Below is a small trained network, with its code and all its weights. Each question gives an input and a class and asks what happens when units are switched off, that is, made to give their printed mean instead of their output.

import numpy as np


def w(rows, s, z=0):
    codes = np.array(rows[::2]) - 128.0
    scale = np.full(codes.shape[1], s)
    scale[-1] = z or s
    return codes * scale


def norm(h):
    return h / np.sqrt((h * h).mean(-1, keepdims=True) + 1e-5)


def f(y):
    return np.maximum(y, 0)


def log_softmax(a):
    a = a - a.max(-1, keepdims=True)
    return a - np.log(np.exp(a).sum(-1, keepdims=True))


def net(x, mask):
    res = np.array(x, float).reshape(1, 8) / 4 @ E
    u = 0
    for l in range(2):
        y = f(norm(res) @ A[l][:, :-1].T + A[l][:, -1])
        res = res + np.where(mask[u : u + 10], y, B[l][:, -1]) @ B[l][:, :-1]
        u += 10
    return log_softmax(norm(res)[-1] @ U[:, :-1].T + U[:, -1])


A, B = {}, {}
E = w([
[129,130,128,128,128,128,128],'x0',
[254,111,137,98,186,45,119],'x1',
[123,149,197,160,126,127,52],'x2',
[127,131,128,127,131,126,133],'x3',
[182,162,175,140,179,224,182],'x4',
[127,129,127,127,127,125,130],'x5',
[128,128,128,130,128,128,126],'x6',
[118,175,27,191,206,138,95],'x7',
],0.0042)
A[0] = w([
[154,85,52,97,85,150,127,54],'L0N0',
[186,116,46,73,82,176,133,7],'L0N1',
[148,75,115,146,134,52,116,79],'L0N2',
[208,167,135,72,171,212,152,5],'L0N3',
[109,150,54,188,223,138,118,247],'L0N4',
[125,85,93,51,179,191,202,75],'L0N5',
[170,147,224,187,164,95,45,127],'L0N6',
[195,113,185,171,165,168,162,165],'L0N7',
[168,1,52,87,163,124,165,115],'L0N8',
[61,8,122,67,156,31,79,83],'L0N9',
],0.0054,0.0023)
B[0] = w([
[76,190,161,165,135,106,140,150],'L0N0',
[94,158,226,238,193,104,189,144],'L0N1',
[97,137,83,73,126,189,117,180],'L0N2',
[111,225,61,87,77,164,125,178],'L0N3',
[211,35,129,170,35,129,152,253],'L0N4',
[90,189,204,173,109,72,111,173],'L0N5',
[49,161,204,159,124,73,150,203],'L0N6',
[116,172,57,90,53,135,85,199],'L0N7',
[74,177,214,152,126,53,123,204],'L0N8',
[173,253,81,119,17,168,128,214],'L0N9',
],0.0048,0.005)
A[1] = w([
[72,154,170,202,146,60,161,5],'L1N0',
[120,179,61,204,225,139,81,179],'L1N1',
[17,83,110,180,49,193,178,201],'L1N2',
[113,143,227,44,24,131,182,163],'L1N3',
[113,102,82,124,107,103,254,168],'L1N4',
[171,173,190,104,201,237,185,154],'L1N5',
[185,142,169,85,213,58,150,110],'L1N6',
[241,176,111,100,112,15,93,208],'L1N7',
[146,127,186,184,56,173,2,141],'L1N8',
[133,79,36,161,57,79,76,105],'L1N9',
],0.0055,0.0031)
B[1] = w([
[151,172,124,209,190,147,101,143],'L1N0',
[114,44,167,112,55,80,192,161],'L1N1',
[168,118,150,45,209,140,71,230],'L1N2',
[176,85,67,221,163,143,153,249],'L1N3',
[91,166,187,173,168,60,95,170],'L1N4',
[98,135,78,77,17,1,58,159],'L1N5',
[41,79,114,94,149,147,85,153],'L1N6',
[74,112,136,99,170,223,105,254],'L1N7',
[116,159,90,120,177,75,203,210],'L1N8',
[191,155,180,126,110,171,168,193],'L1N9',
],0.0065,0.0072)
U = w([
[146,200,86,83,28,108,104,113],'0',
[163,141,112,158,174,141,132,255],'1',
[78,70,126,64,189,168,87,84],'2',
[73,152,177,195,160,30,149,74],'3',
[189,9,125,194,88,127,183,71],'4',
],0.011,0.0055)

Each question gives the input, the list of numbers given to net, and the class t.
The units are the neurons (one row each of A and B). Each row of codes is followed by its name. A weight is (code - 128) times the scale printed after its matrix; where a second scale follows, it is the last column's (A, B and U).
mask holds one flag per neuron, layer by layer. A switched-off neuron (its flag False) gives its mean, the last column of its row in B, instead of its output. The means were averaged over made-up inputs and are rounded, as every weight is.
A unit's drop is (log p(t) with every unit on - log p(t) with that unit switched off) / (log p(t) with every unit on - log p(t) with every unit switched off).
The circuit of an input: a set's keep is (log p(t) with only the set's units on - log p(t) with every unit switched off) / (log p(t) with every unit on - log p(t) with every unit switched off). Starting from the 12 units with the biggest drops (on a tie, the unit counted first), units are removed one at a time, each time the one whose removal leaves the highest keep (on an exact tie, the one counted first), for as long as the keep stays at least 0.8.
units of the circuit, in order: the units of the circuit, biggest drop first
most important unit: the unit with the biggest drop
top k neurons: the k neurons with the biggest drops, biggest first
k most important neurons of layer l: the k neurons of layer l with the biggest drops, biggest first
input [7,-1,-6,5,-5,-4,7,-5], class 3: units of the circuit, in order : (L1N4)
input [6,-7,0,-2,0,4,-2,8], class 4: units of the circuit, in order : (L1N1; L0N4)
input [-2,-6,-8,-2,-3,7,8,-8], class 3: units of the circuit, in order : (L1N4; L0N7)
input [1,3,-7,0,-7,2,8,4], class 0: top 3 neurons : (L0N9; L1N3; L0N6)
input [7,2,-8,1,8,7,-4,-8], class 0: 4 most important neurons of layer 0 : (L0N3; L0N4; L0N7; L0N6)
input [5,-5,-7,1,3,-8,3,6], class 3: units of the circuit, in order : (L1N4; L1N7; L0N9)
input [-8,-7,8,4,4,-2,-6,8], class 3: units of the circuit, in order : (L1N7; L1N1)
input [5,3,-1,0,-6,5,5,4], class 0: top 3 neurons : (L1N3; L0N9; L1N2)
input [-6,-4,5,5,8,7,8,6], class 0: units of the circuit, in order : (L1N5; L1N3)
input [-5,8,3,3,4,5,5,8], class 2: 2 most important neurons of layer 0 : (L0N9; L0N6)
input [8,0,5,3,2,-3,-2,3], class 3: 3 most important neurons of layer 0 : (L0N6; L0N9; L0N2)
input [4,8,-3,-6,-5,2,-1,5], class 2: units of the circuit, in order : (L1N7; L1N3)
input [-2,7,-6,-2,7,-2,6,8], class 4: 2 most important neurons of layer 1 : (L1N1; L1N2)
input [4,1,1,-1,5,-3,-5,6], class 4: units of the circuit, in order : (L1N1)
input [4,-8,7,-2,-6,-3,-7,-3], class 2: top 4 neurons : (L1N2; L0N8; L0N5; L1N4)
input [1,8,3,-3,4,7,4,-6], class 2: 2 most important neurons of layer 1 : (L1N6; L1N7)
input [-1,1,7,1,-3,-8,-2,-8], class 4: 2 most important neurons of layer 0 : (L0N8; L0N5)
input [3,6,-8,-2,-6,4,6,2], class 3: top 3 neurons : (L0N8; L1N4; L0N1)
input [-8,-3,-1,1,4,-5,-7,2], class 0: top 2 neurons : (L1N7; L0N6)
input [-1,-2,5,-4,6,6,-1,-8], class 4: units of the circuit, in order : (L1N3)
input [-2,3,-4,-1,-6,8,2,8], class 4: top 2 neurons : (L1N1; L0N4)
input [-8,0,-4,-5,-6,6,-6,7], class 4: 2 most important neurons of layer 1 : (L1N1; L1N5)
input [7,-8,-8,5,-4,-6,-5,-4], class 2: 2 most important neurons of layer 0 : (L0N6; L0N8)
input [-4,-7,-3,-6,1,-2,-8,8], class 4: units of the circuit, in order : (L0N4; L1N1)
input [6,-3,-3,6,3,3,-3,7], class 4: top 2 neurons : (L1N1; L1N7)
input [-3,7,7,-1,4,4,-8,-2], class 2: top 4 neurons : (L1N7; L1N6; L0N9; L0N8)
input [3,-6,4,6,-8,7,3,3], class 0: top 4 neurons : (L1N7; L1N3; L1N9; L0N9)
input [-3,3,-1,7,3,-3,0,8], class 4: most important unit : L1N1
input [-2,-1,3,1,7,-7,5,-6], class 0: top 3 neurons : (L1N5; L0N4; L0N3)
